Here is a tiny trained network, its code and every weight. The questions are about switching its units off for an input and a class, where a switched-off unit gives its printed mean instead of its output.

import numpy as np


def w(rows, s, z=0):
    codes = np.array(rows[::2]) - 128.0
    scale = np.full(codes.shape[1], s)
    scale[-1] = z or s
    return codes * scale


def f(y):
    return y / 2 * (1 + np.tanh(0.7978845608 * (y + 0.044715 * y**3)))


def log_softmax(a):
    a = a - a.max(-1, keepdims=True)
    return a - np.log(np.exp(a).sum(-1, keepdims=True))


def net(x, mask):
    res = np.array(x, float).reshape(1, 6) / 4 @ E
    y = f(res @ A[0][:, :-1].T + A[0][:, -1])
    res = res + np.where(mask, y, B[0][:, -1]) @ B[0][:, :-1]
    return log_softmax(res[-1] @ U[:, :-1].T + U[:, -1])


A, B = {}, {}
E = w([
[59,131,137,115],'x0',
[99,69,111,146],'x1',
[165,113,57,135],'x2',
[145,151,214,82],'x3',
[150,169,194,156],'x4',
[80,254,105,119],'x5',
],0.0068)
A[0] = w([
[119,79,76,200,67],'n0',
[145,121,125,43,153],'n1',
[50,74,165,151,203],'n2',
[181,98,222,84,240],'n3',
[155,215,112,16,210],'n4',
[94,190,125,126,57],'n5',
[154,93,107,117,53],'n6',
[157,46,98,170,225],'n7',
[60,145,176,176,84],'n8',
[146,69,172,181,77],'n9',
[140,54,140,129,162],'n10',
[104,116,12,125,252],'n11',
[123,188,176,42,204],'n12',
[132,90,109,26,23],'n13',
[118,149,99,183,70],'n14',
[130,187,150,102,120],'n15',
[194,163,2,168,137],'n16',
[162,82,112,119,179],'n17',
[52,143,244,209,254],'n18',
[125,89,156,126,221],'n19',
[168,161,81,183,90],'n20',
[106,112,223,143,254],'n21',
],0.0096,0.0029)
B[0] = w([
[95,129,85,165,178],'n0',
[239,148,76,147,140],'n1',
[97,124,2,119,177],'n2',
[167,84,86,126,203],'n3',
[146,148,67,148,222],'n4',
[107,144,138,96,156],'n5',
[158,128,82,220,131],'n6',
[80,89,56,171,223],'n7',
[166,60,143,83,148],'n8',
[168,5,138,152,150],'n9',
[179,79,21,216,174],'n10',
[52,111,28,115,253],'n11',
[181,167,59,91,213],'n12',
[220,90,109,186,126],'n13',
[76,154,210,107,136],'n14',
[151,124,148,125,167],'n15',
[29,159,144,156,225],'n16',
[127,156,25,185,166],'n17',
[171,81,75,34,229],'n18',
[179,62,81,84,163],'n19',
[32,160,207,126,153],'n20',
[165,101,71,45,199],'n21',
],0.0063,0.0059)
U = w([
[157,79,100,200,148],'0',
[2,97,118,77,249],'1',
[52,207,219,243,2],'2',
[133,114,216,109,2],'3',
[113,100,136,84,169],'4',
[50,153,100,184,9],'5',
[161,179,72,141,254],'6',
[229,192,195,130,248],'7',
],0.0089,0.0029)

Each question gives the input, the list of numbers given to net, and the class t.
The units are the neurons (one row each of A and B). Each row of codes is followed by its name. A weight is (code - 128) times the scale printed after its matrix; where a second scale follows, it is the last column's (A, B and U).
mask holds one flag per neuron, in row order. A switched-off neuron (its flag False) gives its mean, the last column of its row in B, instead of its output. The means were averaged over made-up inputs and are rounded, as every weight is.
A unit's drop is (log p(t) with every unit on - log p(t) with that unit switched off) / (log p(t) with every unit on - log p(t) with every unit switched off).
The circuit of an input: a set's keep is (log p(t) with only the set's units on - log p(t) with every unit switched off) / (log p(t) with every unit on - log p(t) with every unit switched off). Starting from the 12 units with the biggest drops (on a tie, the unit counted first), units are removed one at a time, each time the one whose removal leaves the highest keep (on an exact tie, the one counted first), for as long as the keep stays at least 0.8.
circuit, biggest first: the units of the circuit, biggest drop first
top k neurons: the k neurons with the biggest drops, biggest first
drop of u: that unit's drop, to one decimal
input [0,-2,2,-3,8,8], class 7: top 2 neurons => n11, n7
input [-8,8,-2,-1,-7,1], class 5: top neuron => n18
input [-6,-8,-4,-4,1,1], class 7: circuit, biggest first => n11, n7, n2
input [2,4,-4,-1,7,8], class 7: circuit, biggest first => n11, n7, n16
input [4,2,-3,8,-3,8], class 6: circuit, biggest first => n12, n4
input [-2,2,-4,-3,6,2], class 7: circuit, biggest first => n11, n7, n16
input [-6,-3,-4,-6,8,3], class 7: circuit, biggest first => n11, n7, n2
input [4,0,-5,3,2,7], class 7: circuit, biggest first => n11, n7, n16
input [-7,0,2,-7,-5,-5], class 5: top 2 neurons => n16, n11
input [-2,8,-4,7,7,0], class 4: top 2 neurons => n18, n21
input [3,6,-7,8,1,5], class 4: drop of n18 => 0.3
input [5,-4,7,-6,-3,5], class 1: drop of n11 => 0.3
input [1,-6,-8,5,-4,-3], class 7: drop of n11 => 0.4
input [-8,0,1,-7,5,0], class 5: drop of n7 => 0.1
input [-2,-5,3,-3,1,-1], class 2: top neuron => n18
